Here is a tiny trained network, its code and every weight. The questions are about switching its units off for an input and a class, where a switched-off unit gives its printed mean instead of its output.

import numpy as np


def w(rows, s, z=0):
    codes = np.array(rows[::2]) - 128.0
    scale = np.full(codes.shape[1], s)
    scale[-1] = z or s
    return codes * scale


def norm(h):
    return h / np.sqrt((h * h).mean(-1, keepdims=True) + 1e-5)


def f(y):
    return y / 2 * (1 + np.tanh(0.7978845608 * (y + 0.044715 * y**3)))


def log_softmax(a):
    a = a - a.max(-1, keepdims=True)
    return a - np.log(np.exp(a).sum(-1, keepdims=True))


def net(x, mask):
    res = np.array(x, float).reshape(1, 6) / 4 @ E
    u = 0
    for l in range(3):
        y = f(norm(res) @ A[l][:, :-1].T + A[l][:, -1])
        res = res + np.where(mask[u : u + 8], y, B[l][:, -1]) @ B[l][:, :-1]
        u += 8
    return log_softmax(norm(res)[-1] @ U[:, :-1].T + U[:, -1])


A, B = {}, {}
E = w([
[129,129,127,127,128],'x0',
[125,117,140,124,132],'x1',
[23,158,109,168,251],'x2',
[29,248,200,128,83],'x3',
[126,121,139,124,130],'x4',
[98,118,59,2,164],'x5',
],0.0067)
A[0] = w([
[168,77,119,180,164,148],'L0N1',
[98,111,131,160,122,49],'L0N2',
[132,119,66,6,154,82],'L0N3',
[85,98,108,194,209,76],'L0N4',
[70,168,163,121,59,162],'L0N5',
[82,177,125,7,116,4],'L0N6',
[106,133,134,142,164,159],'L0N7',
[143,117,138,103,64,243],'L0N8',
],0.014,0.0031)
B[0] = w([
[130,175,106,171,63,216],'L0N1',
[120,164,106,114,144,128],'L0N2',
[146,68,245,37,160,255],'L0N3',
[206,186,43,131,180,218],'L0N4',
[164,123,251,77,150,250],'L0N5',
[76,191,4,219,37,232],'L0N6',
[104,160,86,142,132,163],'L0N7',
[170,129,73,115,78,224],'L0N8',
],0.016,0.0068)
A[1] = w([
[110,131,149,113,214,53],'L1N1',
[112,67,144,137,214,4],'L1N2',
[9,142,144,112,178,96],'L1N3',
[157,37,84,55,198,45],'L1N4',
[212,75,93,180,114,66],'L1N5',
[124,68,116,163,62,146],'L1N6',
[145,177,83,150,79,148],'L1N7',
[141,140,143,176,154,122],'L1N8',
],0.016,0.0023)
B[1] = w([
[100,252,130,135,90,157],'L1N1',
[104,194,139,234,106,135],'L1N2',
[157,116,89,218,179,164],'L1N3',
[69,154,80,31,211,184],'L1N4',
[155,92,106,147,155,215],'L1N5',
[54,101,170,118,129,190],'L1N6',
[117,40,130,122,151,255],'L1N7',
[129,140,157,116,178,147],'L1N8',
],0.019,0.0081)
A[2] = w([
[254,169,148,172,118,225],'L2N1',
[147,171,125,99,20,130],'L2N2',
[42,162,158,166,205,4],'L2N3',
[63,208,61,203,142,61],'L2N4',
[133,75,70,118,91,133],'L2N5',
[109,194,122,137,199,44],'L2N6',
[134,199,182,47,108,2],'L2N7',
[179,156,182,104,195,10],'L2N8',
],0.017,0.0024)
B[2] = w([
[209,170,96,70,155,243],'L2N1',
[73,165,188,108,94,199],'L2N2',
[138,182,75,184,113,207],'L2N3',
[155,4,168,102,119,255],'L2N4',
[92,167,140,175,138,233],'L2N5',
[72,187,166,172,92,226],'L2N6',
[164,51,75,154,169,242],'L2N7',
[80,143,150,143,43,204],'L2N8',
],0.024,0.0069)
U = w([
[98,10,133,231,119,253],'0',
[83,49,120,5,173,108],'1',
[229,137,209,44,76,81],'2',
[32,122,219,99,36,119],'3',
[238,122,52,168,211,27],'4',
[36,230,71,113,199,110],'5',
[163,252,159,206,87,131],'6',
],0.017,0.003)

Each question gives the input, the list of numbers given to net, and the class t.
The units are the neurons (one row each of A and B). Each row of codes is followed by its name. A weight is (code - 128) times the scale printed after its matrix; where a second scale follows, it is the last column's (A, B and U).
mask holds one flag per neuron, layer by layer. A switched-off neuron (its flag False) gives its mean, the last column of its row in B, instead of its output. The means were averaged over made-up inputs and are rounded, as every weight is.
A unit's drop is (log p(t) with every unit on - log p(t) with that unit switched off) / (log p(t) with every unit on - log p(t) with every unit switched off).
most important unit: the unit with the biggest drop
k most important neurons: the k neurons with the biggest drops, biggest first
k most important neurons of layer l: the k neurons of layer l with the biggest drops, biggest first
input [8,1,0,1,8,-3], class 2: most important unit => L1N4
input [-5,1,4,1,-3,-1], class 6: 3 most important neurons => [L0N6, L2N6, L0N8]
input [-1,-8,7,8,6,5], class 0: 2 most important neurons => [L0N6, L2N4]
input [-2,7,-3,2,-5,8], class 3: 2 most important neurons => [L0N6, L0N3]
input [-4,2,7,0,1,4], class 5: 3 most important neurons => [L0N4, L0N1, L1N4]
input [1,3,1,-6,6,6], class 5: 2 most important neurons => [L1N4, L1N2]
input [6,-3,6,2,8,-1], class 6: 2 most important neurons => [L0N6, L2N6]
input [4,-1,8,4,-8,5], class 0: 2 most important neurons => [L2N4, L0N6]
input [8,-2,3,6,-5,0], class 6: 3 most important neurons => [L0N5, L2N3, L2N6]
input [-1,0,7,-7,-7,2], class 5: 2 most important neurons => [L1N4, L0N6]
input [2,5,3,-5,-3,0], class 4: 2 most important neurons => [L0N1, L0N4]
input [-6,-2,2,3,-8,-7], class 6: 2 most important neurons of layer 2 => [L2N8, L2N6]
input [2,-4,1,3,2,-2], class 6: 2 most important neurons of layer 2 => [L2N8, L2N4]
input [8,3,2,-4,7,3], class 5: most important unit => L1N4
input [-7,2,1,0,7,8], class 5: 2 most important neurons of layer 1 => [L1N3, L1N7]
input [4,-8,1,2,8,8], class 0: 3 most important neurons of layer 0 => [L0N6, L0N8, L0N5]
input [4,8,1,-5,0,-8], class 4: 2 most important neurons of layer 0 => [L0N4, L0N6]
input [-5,-7,-8,-4,-4,-2], class 0: 2 most important neurons of layer 0 => [L0N5, L0N4]
input [1,5,4,0,1,-6], class 4: 3 most important neurons of layer 0 => [L0N3, L0N4, L0N5]
input [-2,8,0,6,-8,-5], class 2: 2 most important neurons of layer 1 => [L1N4, L1N6]
